Below is a small trained network, with its code and all its weights. Each question gives an input and a class and asks what happens when units are switched off, that is, made to give their printed mean instead of their output.

import numpy as np


def w(rows, s, z=0):
    codes = np.array(rows[::2]) - 128.0
    scale = np.full(codes.shape[1], s)
    scale[-1] = z or s
    return codes * scale


def f(y):
    return y / 2 * (1 + np.tanh(0.7978845608 * (y + 0.044715 * y**3)))


def log_softmax(a):
    a = a - a.max(-1, keepdims=True)
    return a - np.log(np.exp(a).sum(-1, keepdims=True))


def net(x, mask):
    res = np.array(x, float).reshape(1, 8) / 4 @ E
    y = f(res @ A[0][:, :-1].T + A[0][:, -1])
    res = res + np.where(mask, y, B[0][:, -1]) @ B[0][:, :-1]
    return log_softmax(res[-1] @ U[:, :-1].T + U[:, -1])


A, B = {}, {}
E = w([
[126,125,126,142,126,130,132],'x0',
[137,241,62,157,138,174,165],'x1',
[120,119,78,162,27,200,1],'x2',
[101,159,248,200,224,173,44],'x3',
[246,162,220,151,47,152,160],'x4',
[193,60,97,78,189,228,128],'x5',
[129,124,128,143,128,131,130],'x6',
[205,134,95,151,167,66,70],'x7',
],0.0046)
A[0] = w([
[246,129,70,170,179,11,37,131],'N1',
[123,15,186,114,110,87,104,92],'N2',
[137,131,157,114,161,108,199,64],'N3',
[149,102,62,108,79,104,178,91],'N4',
[47,110,74,115,175,117,104,100],'N5',
[51,107,60,138,183,120,112,77],'N6',
[77,179,173,133,84,40,127,87],'N7',
[118,163,186,141,173,154,84,88],'N8',
[142,111,75,95,94,101,159,67],'N9',
[118,119,108,135,90,161,71,59],'N10',
[149,132,153,115,187,87,204,88],'N11',
[163,55,108,129,171,216,153,166],'N12',
[145,170,182,118,83,118,129,148],'N13',
[26,112,171,116,73,184,178,222],'N14',
[147,109,77,82,80,103,165,91],'N15',
[79,124,152,100,99,193,164,242],'N16',
[104,106,167,164,136,153,129,205],'N17',
[57,113,59,128,184,103,97,108],'N18',
[136,120,95,146,76,159,52,105],'N19',
[160,147,161,117,105,137,126,96],'N20',
[130,151,145,173,80,75,135,162],'N21',
[152,122,153,126,196,67,187,122],'N22',
[117,141,153,151,150,79,160,136],'N23',
[118,157,152,120,155,92,166,171],'N24',
[125,147,161,168,184,138,78,119],'N25',
[202,141,181,151,72,148,146,59],'N26',
[122,145,175,151,159,150,112,75],'N27',
[162,111,63,124,72,83,153,171],'N28',
[128,5,189,112,111,71,94,116],'N29',
[126,122,157,111,179,114,190,81],'N30',
[179,82,101,129,194,195,145,118],'N31',
[135,254,65,146,159,189,162,143],'N32',
[157,182,95,171,147,151,136,193],'N33',
[162,126,104,129,88,119,165,95],'N34',
[124,122,138,161,117,114,130,255],'N35',
[143,81,132,116,155,125,156,61],'N36',
[107,135,110,146,68,146,54,102],'N37',
[109,102,143,116,114,139,130,96],'N38',
[203,88,103,107,174,162,122,141],'N39',
[222,155,192,140,81,139,151,86],'N40',
[73,161,117,189,97,17,113,169],'N41',
[139,176,114,126,139,139,131,124],'N42',
[130,112,116,131,58,162,52,96],'N43',
[113,178,191,145,179,170,89,105],'N44',
],0.0083,0.0036)
B[0] = w([
[88,226,190,24,202,3,223,245],'N1',
[151,99,51,220,67,60,147,185],'N2',
[77,174,146,153,72,158,118,155],'N3',
[55,69,156,187,214,128,67,192],'N4',
[176,88,189,129,96,193,212,207],'N5',
[175,78,202,146,94,203,199,201],'N6',
[219,146,159,171,109,162,21,187],'N7',
[73,69,145,172,191,138,89,178],'N8',
[83,91,166,188,168,142,81,159],'N9',
[85,175,139,151,78,156,100,142],'N10',
[56,177,93,117,57,195,113,196],'N11',
[223,167,143,85,140,134,40,217],'N12',
[173,98,144,107,134,159,142,168],'N13',
[141,200,154,49,200,35,166,253],'N14',
[78,82,150,192,200,154,75,184],'N15',
[127,148,108,58,183,67,169,232],'N16',
[96,115,97,96,176,114,135,194],'N17',
[162,67,179,108,105,202,221,217],'N18',
[62,201,92,99,80,176,130,182],'N19',
[139,116,157,136,133,152,151,129],'N20',
[184,105,123,109,141,160,104,180],'N21',
[71,186,69,93,93,203,131,217],'N22',
[122,134,108,104,106,160,94,175],'N23',
[119,146,78,107,103,158,112,196],'N24',
[80,74,124,139,197,129,101,192],'N25',
[134,90,189,123,95,189,205,168],'N26',
[84,103,162,165,163,132,110,144],'N27',
[71,73,97,108,225,161,115,221],'N28',
[158,74,8,208,66,60,170,208],'N29',
[80,178,133,122,75,153,105,164],'N30',
[198,134,140,122,117,151,43,185],'N31',
[159,68,22,211,31,19,149,242],'N32',
[131,97,64,119,114,92,151,203],'N33',
[107,80,151,157,151,132,125,147],'N34',
[138,111,75,80,154,149,137,213],'N35',
[132,159,146,153,104,128,99,125],'N36',
[103,196,97,114,83,173,100,175],'N37',
[131,147,139,141,133,107,134,122],'N38',
[192,152,131,91,137,149,77,187],'N39',
[168,53,175,113,118,200,241,197],'N40',
[235,127,121,81,156,152,41,246],'N41',
[135,116,112,148,110,104,131,142],'N42',
[73,178,83,107,80,203,131,182],'N43',
[64,49,125,179,203,131,84,204],'N44',
],0.016,0.0037)
U = w([
[171,67,212,139,93,214,214,110],'0',
[48,65,146,186,203,143,51,97],'1',
[56,219,102,128,48,196,86,98],'2',
[172,117,92,91,155,121,115,254],'3',
[254,145,130,115,133,134,14,70],'4',
[167,92,54,202,64,47,139,108],'5',
[126,177,157,78,174,60,164,142],'6',
],0.0068,0.0059)

Each question gives the input, the list of numbers given to net, and the class t.
The units are the neurons (one row each of A and B). Each row of codes is followed by its name. A weight is (code - 128) times the scale printed after its matrix; where a second scale follows, it is the last column's (A, B and U).
mask holds one flag per neuron, in row order. A switched-off neuron (its flag False) gives its mean, the last column of its row in B, instead of its output. The means were averaged over made-up inputs and are rounded, as every weight is.
A unit's drop is (log p(t) with every unit on - log p(t) with that unit switched off) / (log p(t) with every unit on - log p(t) with every unit switched off).
The circuit of an input: a set's keep is (log p(t) with only the set's units on - log p(t) with every unit switched off) / (log p(t) with every unit on - log p(t) with every unit switched off). Starting from the 12 units with the biggest drops (on a tie, the unit counted first), units are removed one at a time, each time the one whose removal leaves the highest keep (on an exact tie, the one counted first), for as long as the keep stays at least 0.8.
circuit, biggest first: the units of the circuit, biggest drop first
top k neurons: the k neurons with the biggest drops, biggest first
drop of u: that unit's drop, to one decimal
input [5,8,-6,2,2,5,-7,-8], class 5: circuit, biggest first	[N32]
input [-7,2,5,-1,3,0,4,5], class 2: top 3 neurons	[N14 N19 N43]
input [-8,1,6,3,-3,6,4,-1], class 2: top 4 neurons	[N19 N41 N43 N10]
input [3,8,-5,-8,6,-5,-1,3], class 1: circuit, biggest first	[N4 N15]
input [-4,1,-7,-2,5,2,-3,6], class 2: circuit, biggest first	[N11 N22]
input [3,3,0,-5,-7,-2,1,4], class 0: circuit, biggest first	[N18 N6]
input [-8,3,3,5,-7,8,0,0], class 4: top 2 neurons	[N12 N31]
input [4,-2,3,-3,-2,-7,4,-5], class 4: circuit, biggest first	[N41 N7]
input [2,-6,-6,-1,-1,-4,-1,6], class 2: circuit, biggest first	[N22 N11]
input [4,4,-7,3,-5,7,2,-7], class 2: circuit, biggest first	[N11 N30]
input [2,-7,1,4,8,-2,5,0], class 0: top 3 neurons	[N40 N26 N32]
input [1,0,0,-5,-4,7,0,0], class 4: top 3 neurons	[N12 N31 N39]
input [-1,-6,-6,-8,5,2,3,-5], class 1: top 2 neurons	[N4 N15]
input [-2,-1,5,3,-1,-8,-6,8], class 4: circuit, biggest first	[N41]
input [3,-8,6,-3,-2,1,4,7], class 5: top 3 neurons	[N29 N2 N14]
input [-1,7,-2,-6,4,0,1,0], class 5: top 2 neurons	[N32 N44]
input [-5,1,-1,4,-2,-8,-6,7], class 4: top 2 neurons	[N41 N7]
input [-2,-7,6,-5,1,-3,1,-7], class 5: top 4 neurons	[N29 N2 N1 N22]
input [7,0,-8,5,-7,-6,3,3], class 2: circuit, biggest first	[N22 N11]
input [-6,-2,1,4,-4,-5,-5,-6], class 6: circuit, biggest first	[N14]
input [3,8,5,-8,1,6,6,-7], class 1: top 2 neurons	[N4 N15]
input [5,-7,4,-2,6,0,5,-4], class 5: top 2 neurons	[N29 N2]
input [-3,8,5,-4,-5,3,2,-6], class 5: top 2 neurons	[N32 N1]
input [-2,-4,-7,6,3,-7,-1,5], class 2: top 2 neurons	[N22 N11]
input [3,6,-2,4,-7,0,4,-3], class 0: top 3 neurons	[N6 N18 N5]
input [-4,-5,-4,-2,-7,6,0,-4], class 0: drop of N5	0.3
input [8,-1,-7,-7,-1,0,6,-4], class 1: drop of N9	0.1
input [-3,-3,-1,8,0,-3,-3,-4], class 1: drop of N16	0.0
input [0,-6,5,8,3,1,-4,6], class 1: drop of N8	0.2
input [7,4,-7,5,6,-8,-6,-2], class 4: circuit, biggest first	[N7]
